Below is a small trained network, with its code and all its weights. Each question gives an input and a class and asks what happens when units are switched off, that is, made to give their printed mean instead of their output.

import numpy as np


def w(rows, s, z=0):
    codes = np.array(rows[::2]) - 128.0
    scale = np.full(codes.shape[1], s)
    scale[-1] = z or s
    return codes * scale


def f(y):
    return y / 2 * (1 + np.tanh(0.7978845608 * (y + 0.044715 * y**3)))


def log_softmax(a):
    a = a - a.max(-1, keepdims=True)
    return a - np.log(np.exp(a).sum(-1, keepdims=True))


def net(x, mask):
    res = np.array(x, float).reshape(1, 7) / 4 @ E
    y = f(res @ A[0][:, :-1].T + A[0][:, -1])
    res = res + np.where(mask, y, B[0][:, -1]) @ B[0][:, :-1]
    return log_softmax(res[-1] @ U[:, :-1].T + U[:, -1])


A, B = {}, {}
E = w([
[65,89,254,157,156,94,110,98,213,147],'x0',
[123,143,161,104,102,45,230,139,138,163],'x1',
[125,175,98,129,121,32,52,106,158,79],'x2',
[150,43,129,38,104,120,136,96,148,106],'x3',
[144,129,136,128,115,134,132,147,150,114],'x4',
[145,153,213,64,152,110,111,158,93,157],'x5',
[141,57,124,163,166,106,137,142,69,69],'x6',
],0.0095)
A[0] = w([
[147,143,63,79,143,90,123,143,70,152,109],'n1',
[115,169,121,78,144,49,46,99,114,82,115],'n2',
[128,71,115,70,137,113,141,119,150,102,62],'n3',
[129,133,104,143,123,56,80,118,129,129,25],'n4',
[66,80,166,143,151,82,115,90,110,168,121],'n5',
[138,139,107,128,136,66,82,156,153,131,48],'n6',
[162,190,147,186,127,156,151,199,153,112,86],'n7',
[82,130,125,105,124,70,178,111,81,155,216],'n8',
[152,140,88,119,132,133,153,128,114,128,12],'n9',
[135,105,151,127,151,214,2,118,98,133,92],'n10',
[134,37,159,193,191,60,136,150,43,65,144],'n11',
[177,159,167,102,148,82,139,142,104,150,56],'n12',
[90,122,145,111,137,143,103,111,205,189,93],'n13',
[90,192,112,82,135,149,115,88,141,187,113],'n14',
[151,134,144,148,118,77,190,130,120,160,72],'n15',
[108,74,190,194,179,110,131,112,155,117,43],'n16',
[139,79,138,71,111,117,114,93,115,120,51],'n17',
[146,146,83,110,126,165,158,156,105,146,135],'n18',
[101,87,157,118,158,215,157,132,89,186,90],'n19',
[138,157,204,57,172,99,79,137,37,164,122],'n20',
[172,157,108,106,137,132,145,129,85,112,2],'n21',
[95,196,162,198,163,115,128,127,64,148,145],'n22',
[95,94,57,190,122,93,176,56,161,152,143],'n23',
[128,90,116,26,115,155,123,88,143,137,158],'n24',
],0.0098,0.0035)
B[0] = w([
[154,147,183,91,88,104,78,127,141,52,201],'n1',
[179,86,219,181,139,168,184,122,123,146,239],'n2',
[85,100,97,164,164,87,72,115,114,152,182],'n3',
[135,95,203,166,152,171,169,121,81,141,167],'n4',
[171,129,122,80,96,116,113,156,97,64,218],'n5',
[117,104,164,165,151,131,178,44,92,116,163],'n6',
[132,78,109,154,154,86,83,63,132,130,167],'n7',
[168,118,136,75,159,82,176,154,169,130,211],'n8',
[98,145,142,117,141,126,94,127,98,59,145],'n9',
[101,136,100,46,156,25,251,161,185,84,237],'n10',
[122,227,115,133,88,154,128,19,190,216,254],'n11',
[70,130,67,138,146,152,159,143,146,82,176],'n12',
[155,190,121,121,87,131,93,95,107,79,206],'n13',
[118,177,107,129,108,130,135,24,134,173,180],'n14',
[92,131,136,103,181,73,188,96,137,89,176],'n15',
[139,153,137,100,98,114,78,140,55,33,212],'n16',
[103,98,80,160,162,84,92,145,90,157,176],'n17',
[137,153,196,138,98,120,102,116,137,84,195],'n18',
[173,89,236,215,149,159,174,93,108,132,219],'n19',
[103,116,53,178,93,241,98,214,180,100,249],'n20',
[97,127,129,108,110,105,93,109,75,65,159],'n21',
[139,31,80,125,153,54,58,113,123,168,204],'n22',
[110,103,90,146,140,209,131,221,173,96,194],'n23',
[134,107,105,192,160,75,81,74,137,162,224],'n24',
],0.014,0.008)
U = w([
[125,170,168,94,53,112,51,123,65,29,79],'0',
[141,77,223,191,159,189,183,104,86,132,83],'1',
[66,139,106,56,182,50,227,153,182,102,96],'2',
[118,52,80,155,160,65,1,121,131,181,105],'3',
[49,113,66,167,102,251,109,199,194,84,138],'4',
[148,236,125,109,53,148,101,59,189,200,147],'5',
[174,121,135,132,102,128,97,131,183,120,255],'6',
[163,144,140,54,112,127,110,199,106,245,112],'7',
],0.0072,0.0091)

Each question gives the input, the list of numbers given to net, and the class t.
The units are the neurons (one row each of A and B). Each row of codes is followed by its name. A weight is (code - 128) times the scale printed after its matrix; where a second scale follows, it is the last column's (A, B and U).
mask holds one flag per neuron, in row order. A switched-off neuron (its flag False) gives its mean, the last column of its row in B, instead of its output. The means were averaged over made-up inputs and are rounded, as every weight is.
A unit's drop is (log p(t) with every unit on - log p(t) with that unit switched off) / (log p(t) with every unit on - log p(t) with every unit switched off).
The circuit of an input: a set's keep is (log p(t) with only the set's units on - log p(t) with every unit switched off) / (log p(t) with every unit on - log p(t) with every unit switched off). Starting from the 12 units with the biggest drops (on a tie, the unit counted first), units are removed one at a time, each time the one whose removal leaves the highest keep (on an exact tie, the one counted first), for as long as the keep stays at least 0.8.
circuit, biggest first: the units of the circuit, biggest drop first
most important unit: the unit with the biggest drop
k most important neurons: the k neurons with the biggest drops, biggest first
drop of u: that unit's drop, to one decimal
input [-7,3,2,7,5,3,-6], class 0: most important unit -> n1
input [-4,6,-7,8,-2,-3,-6], class 3: 3 most important neurons -> n24, n2, n3
input [1,5,2,5,6,-1,6], class 5: 3 most important neurons -> n11, n10, n22
input [-6,4,7,-8,5,-8,-2], class 3: 2 most important neurons -> n7, n22
input [3,-2,-7,-8,2,5,-7], class 3: 2 most important neurons -> n22, n7
input [-6,8,8,2,-2,-5,-2], class 1: circuit, biggest first -> n2, n4
input [8,-4,2,-6,6,8,-8], class 0: 4 most important neurons -> n13, n11, n16, n5
input [-7,-3,2,-6,8,-2,8], class 5: 2 most important neurons -> n11, n16
input [-1,-7,1,4,0,8,-5], class 4: 2 most important neurons -> n20, n8
input [4,8,-4,-8,5,7,6], class 2: 2 most important neurons -> n15, n8
input [0,-3,-8,7,0,-8,-3], class 1: 2 most important neurons -> n19, n20
input [-3,7,-4,-1,4,-5,-4], class 2: 2 most important neurons -> n20, n15
input [-8,8,4,5,-3,-3,4], class 0: 3 most important neurons -> n1, n10, n21
input [-3,-3,5,-8,-5,1,0], class 3: most important unit -> n22
input [-8,4,-4,4,0,7,8], class 0: 4 most important neurons -> n1, n21, n18, n9
input [5,-7,8,0,-2,5,-2], class 1: drop of n2 -> 1.2
input [-8,3,3,5,3,3,-7], class 0: drop of n21 -> 0.2
input [-3,7,-5,1,5,7,8], class 5: drop of n20 -> 0.1
